Here is a tiny trained network, its code and every weight. The questions are about switching its units off for an input and a target symbol, where a switched-off unit gives its printed mean instead of its output.

import numpy as np


def w(rows, s, z=0):
    codes = np.array(rows[::2]) - 128.0
    scale = np.full(codes.shape[1], s)
    scale[-1] = z or s
    return codes * scale


def norm(h):
    return h / np.sqrt((h * h).mean(-1, keepdims=True) + 1e-5)


def f(y):
    return np.maximum(y, 0)


def softmax(a):
    e = np.exp(a - a.max(-1, keepdims=True))
    return e / e.sum(-1, keepdims=True)


def log_softmax(a):
    a = a - a.max(-1, keepdims=True)
    return a - np.log(np.exp(a).sum(-1, keepdims=True))


def net(x, mask):
    ids = ['αγδζηθμξσφ'.index(c) for c in x.split()]
    T = len(ids)
    res = E[ids] + P[:T]
    u = 0
    for l in range(2):
        r = norm(res)
        for j in range(2):
            rows = slice(3 * j, 3 * j + 3)
            q, k, v = (r @ M[l][rows].T for M in (Q, K, V))
            z = softmax(np.where(np.tri(T) > 0, q @ k.T / 3**0.5, -1e9)) @ v
            o = O[l][rows]
            res = res + np.where(mask[u + j], z, o[:, -1]) @ o[:, :-1]
        u += 2
        y = f(norm(res) @ A[l][:, :-1].T + A[l][:, -1])
        res = res + np.where(mask[u : u + 12], y, B[l][:, -1]) @ B[l][:, :-1]
        u += 12
    return log_softmax(norm(res)[-1] @ U[:, :-1].T + U[:, -1])


Q, K, V, O, A, B = {}, {}, {}, {}, {}, {}
E = w([
[80,123,114,151,66,185,70,111],'α',
[143,109,124,169,117,142,86,116],'γ',
[129,169,108,146,125,134,104,126],'δ',
[105,62,107,139,84,155,81,103],'ζ',
[53,35,70,70,254,206,115,145],'η',
[152,147,76,132,127,140,90,105],'θ',
[151,141,161,171,102,140,160,92],'μ',
[66,128,109,113,88,100,130,104],'ξ',
[78,118,151,138,91,105,130,116],'σ',
[151,137,109,144,149,110,116,125],'φ',
],0.022)
P = w([
[181,157,157,100,151,92,104,112],'0',
[86,154,135,187,216,136,168,95],'1',
[176,127,108,155,136,89,143,158],'2',
[130,125,103,200,160,112,171,157],'3',
[172,137,208,7,117,83,82,135],'4',
[132,143,136,186,199,148,84,141],'5',
[138,144,190,104,201,105,70,124],'6',
[118,138,39,187,84,99,150,104],'7',
],0.015)
Q[0] = w([
[78,112,82,209,114,105,125,112],'0.h1',
[150,115,48,255,102,71,163,166],'0.h1',
[86,138,170,178,200,103,64,64],'0.h1',
[191,89,84,110,36,101,180,169],'0.h2',
[133,113,213,80,165,168,68,134],'0.h2',
[176,126,203,6,103,94,90,117],'0.h2',
],0.011)
K[0] = w([
[208,130,152,38,41,98,122,121],'0.h1',
[193,137,179,28,64,83,47,195],'0.h1',
[147,121,72,255,48,116,165,205],'0.h1',
[100,171,225,12,206,169,82,73],'0.h2',
[90,160,61,233,101,150,200,110],'0.h2',
[28,106,94,230,238,181,169,71],'0.h2',
],0.0092)
V[0] = w([
[176,101,229,176,57,100,114,139],'0.h1',
[55,66,196,193,212,1,79,133],'0.h1',
[171,23,151,84,190,176,246,92],'0.h1',
[156,170,170,209,229,102,123,169],'0.h2',
[214,79,101,53,177,32,96,173],'0.h2',
[74,241,172,76,143,47,215,178],'0.h2',
],0.0075)
O[0] = w([
[174,135,84,142,31,115,198,229,223],'0.h1',
[77,130,182,171,68,36,102,157,200],'0.h1',
[190,16,172,146,241,90,147,230,3],'0.h1',
[190,155,44,156,93,11,89,141,211],'0.h2',
[155,104,198,78,158,8,38,120,156],'0.h2',
[90,210,143,177,209,123,80,183,132],'0.h2',
],0.011,0.0044)
A[0] = w([
[40,174,66,215,40,123,186,180,181],'0.n1',
[110,162,107,27,138,168,60,167,37],'0.n2',
[132,131,254,50,123,129,97,175,105],'0.n3',
[67,59,92,169,109,68,164,105,253],'0.n4',
[36,30,9,69,230,133,128,166,67],'0.n5',
[206,103,131,150,63,46,69,165,46],'0.n6',
[66,11,254,66,76,226,211,109,111],'0.n7',
[134,220,201,36,109,45,97,212,250],'0.n8',
[196,138,190,139,39,161,188,13,101],'0.n9',
[201,120,252,112,117,124,177,86,159],'0.n10',
[68,127,221,196,172,97,104,222,86],'0.n11',
[101,74,141,196,184,206,163,143,57],'0.n12',
],0.0068,0.0026)
B[0] = w([
[241,176,100,133,95,167,86,110,255],'0.n1',
[107,109,115,160,176,94,129,136,136],'0.n2',
[121,150,55,193,102,197,232,133,138],'0.n3',
[210,87,157,180,85,154,101,171,186],'0.n4',
[85,117,102,166,184,71,157,184,141],'0.n5',
[58,153,232,171,122,191,107,71,200],'0.n6',
[115,154,19,211,111,101,3,105,148],'0.n7',
[86,103,64,242,115,175,144,99,200],'0.n8',
[118,92,156,155,120,77,189,120,191],'0.n9',
[106,41,36,194,164,95,164,146,153],'0.n10',
[71,184,131,127,43,105,199,135,162],'0.n11',
[72,116,149,170,88,100,147,157,132],'0.n12',
],0.0074,0.0097)
Q[1] = w([
[92,96,155,86,194,184,86,193],'1.h1',
[164,101,156,189,157,162,59,88],'1.h1',
[134,124,108,122,76,225,87,163],'1.h1',
[90,67,38,254,102,148,106,126],'1.h2',
[133,117,144,132,139,113,133,129],'1.h2',
[111,141,63,216,161,55,95,76],'1.h2',
],0.0096)
K[1] = w([
[53,58,154,114,132,99,209,123],'1.h1',
[115,66,162,119,175,171,31,188],'1.h1',
[88,146,61,146,241,110,209,111],'1.h1',
[35,47,107,39,254,154,147,189],'1.h2',
[187,149,140,161,192,117,133,99],'1.h2',
[81,78,119,59,180,87,64,187],'1.h2',
],0.0087)
V[1] = w([
[179,173,212,174,116,135,166,74],'1.h1',
[114,115,139,126,87,132,134,180],'1.h1',
[98,112,187,103,85,132,163,128],'1.h1',
[92,90,72,109,158,123,91,180],'1.h2',
[142,174,129,203,123,101,189,103],'1.h2',
[180,161,254,140,14,148,139,76],'1.h2',
],0.0097)
O[1] = w([
[179,149,161,145,254,120,206,99,254],'1.h1',
[147,127,161,193,112,161,131,54,107],'1.h1',
[145,97,62,210,87,131,117,101,60],'1.h1',
[86,97,81,209,145,75,148,170,86],'1.h2',
[131,87,141,110,133,138,133,167,238],'1.h2',
[134,109,212,49,117,156,83,220,178],'1.h2',
],0.0089,0.0057)
A[1] = w([
[142,73,158,10,204,68,98,111,254],'1.n1',
[65,145,25,137,174,94,132,140,127],'1.n2',
[99,64,188,66,232,122,128,94,158],'1.n3',
[124,44,12,157,113,131,79,138,38],'1.n4',
[98,134,139,148,85,68,119,63,182],'1.n5',
[94,152,202,113,170,185,130,140,43],'1.n6',
[235,124,97,101,191,150,212,248,136],'1.n7',
[128,117,152,89,64,163,53,109,194],'1.n8',
[116,87,50,107,203,54,170,125,147],'1.n9',
[86,143,191,132,190,183,142,105,95],'1.n10',
[163,118,136,201,127,153,96,92,191],'1.n11',
[108,108,122,95,156,88,94,138,136],'1.n12',
],0.013,0.002)
B[1] = w([
[41,104,182,127,166,130,179,186,182],'1.n1',
[196,178,91,102,86,96,110,73,182],'1.n2',
[92,160,151,3,159,129,198,166,159],'1.n3',
[74,145,91,108,105,128,69,126,172],'1.n4',
[142,110,114,127,163,145,93,142,238],'1.n5',
[51,123,108,173,120,152,85,93,169],'1.n6',
[155,97,93,140,218,172,84,157,254],'1.n7',
[129,130,107,113,166,106,190,134,216],'1.n8',
[150,193,127,108,107,137,162,132,172],'1.n9',
[93,106,110,137,155,108,98,61,164],'1.n10',
[125,107,129,97,167,105,132,130,226],'1.n11',
[121,118,162,102,165,141,138,154,149],'1.n12',
],0.014,0.0093)
U = w([
[37,140,118,167,134,209,69,113,175],'α',
[126,100,193,142,151,38,37,184,25],'γ',
[143,126,120,76,85,255,179,91,114],'δ',
[100,10,74,110,87,128,77,133,146],'ζ',
[82,113,137,58,191,106,216,146,198],'η',
[186,224,125,38,135,116,79,91,41],'θ',
[135,135,70,207,172,93,243,120,75],'μ',
[195,90,183,84,62,102,128,126,253],'ξ',
[108,203,177,176,73,150,144,245,89],'σ',
[166,104,88,151,197,207,108,209,181],'φ',
],0.0096,0.0025)

Each question gives the input, a string of symbols that net reads in full, and the target symbol t.
The units are the heads (3 rows each of Q, K, V and O) and the neurons (one row each of A and B). Each row of codes is followed by its name. A weight is (code - 128) times the scale printed after its matrix; where a second scale follows, it is the last column's (O, A, B and U).
mask holds one flag per unit, layer by layer, with each layer's heads first. A switched-off unit (its flag False) gives its mean, the last column of its rows in O or B, instead of its output. The means were averaged over made-up inputs and are rounded, as every weight is.
A unit's drop is (log p(t) with every unit on - log p(t) with that unit switched off) / (log p(t) with every unit on - log p(t) with every unit switched off).
The circuit of an input: a set's keep is (log p(t) with only the set's units on - log p(t) with every unit switched off) / (log p(t) with every unit on - log p(t) with every unit switched off). Starting from the 12 units with the biggest drops (on a tie, the unit counted first), units are removed one at a time, each time the one whose removal leaves the highest keep (on an exact tie, the one counted first), for as long as the keep stays at least 0.8.
units of the circuit, in order: the units of the circuit, biggest drop first
k most important neurons: the k neurons with the biggest drops, biggest first
which heads matter: for each layer, one digit per head in row order, 1 if its drop is at least 0.15 and else 0, layers parted by /
input ξ θ μ ξ μ μ μ σ, target φ: which heads matter	10 / 00
input μ μ μ μ θ, target φ: units of the circuit, in order	[0.h2; 0.h1]
input σ φ φ φ μ, target γ: units of the circuit, in order	[0.h1]
input ζ δ ξ ξ μ θ, target α: which heads matter	01 / 00
input σ ξ μ, target σ: which heads matter	11 / 00
input ξ μ γ φ, target α: which heads matter	01 / 00
input μ σ σ μ μ θ ξ, target φ: units of the circuit, in order	[0.h1; 1.n7]
input μ μ ξ, target φ: units of the circuit, in order	[1.n7; 0.h1]
input φ σ α ζ ξ, target σ: units of the circuit, in order	[0.h1; 0.h2]
input ξ μ μ, target α: units of the circuit, in order	[0.h2; 1.n6]
input γ ξ φ μ ξ, target α: units of the circuit, in order	[0.h1; 0.h2]
input δ φ μ φ, target θ: units of the circuit, in order	[0.h1; 0.h2]
input ζ σ φ, target ζ: units of the circuit, in order	[0.h2; 0.n7]
input σ μ μ σ δ, target φ: which heads matter	01 / 00
input δ φ γ, target θ: units of the circuit, in order	[0.h1; 0.h2]
input θ ξ η, target θ: 3 most important neurons	[1.n2; 1.n9; 1.n4]
input α ξ μ η γ σ, target μ: units of the circuit, in order	[1.h2]
input μ ζ γ μ σ γ θ φ, target σ: units of the circuit, in order	[0.h1; 0.h2; 1.n7]
input δ φ μ μ γ, target γ: which heads matter	11 / 00
input σ μ η, target μ: which heads matter	00 / 01
input μ γ σ δ σ ζ, target σ: units of the circuit, in order	[0.h1; 1.n7]
input μ η ξ μ φ, target μ: which heads matter	00 / 01
input φ δ μ, target γ: units of the circuit, in order	[0.h2]
input ξ φ α ζ σ μ, target δ: which heads matter	11 / 00
input μ μ φ δ ξ γ, target γ: which heads matter	01 / 00
input θ ζ δ α γ, target ζ: which heads matter	11 / 00
input ζ σ ξ, target ζ: most important neuron	[0.n7]
input μ ξ γ γ μ μ, target ξ: which heads matter	11 / 00
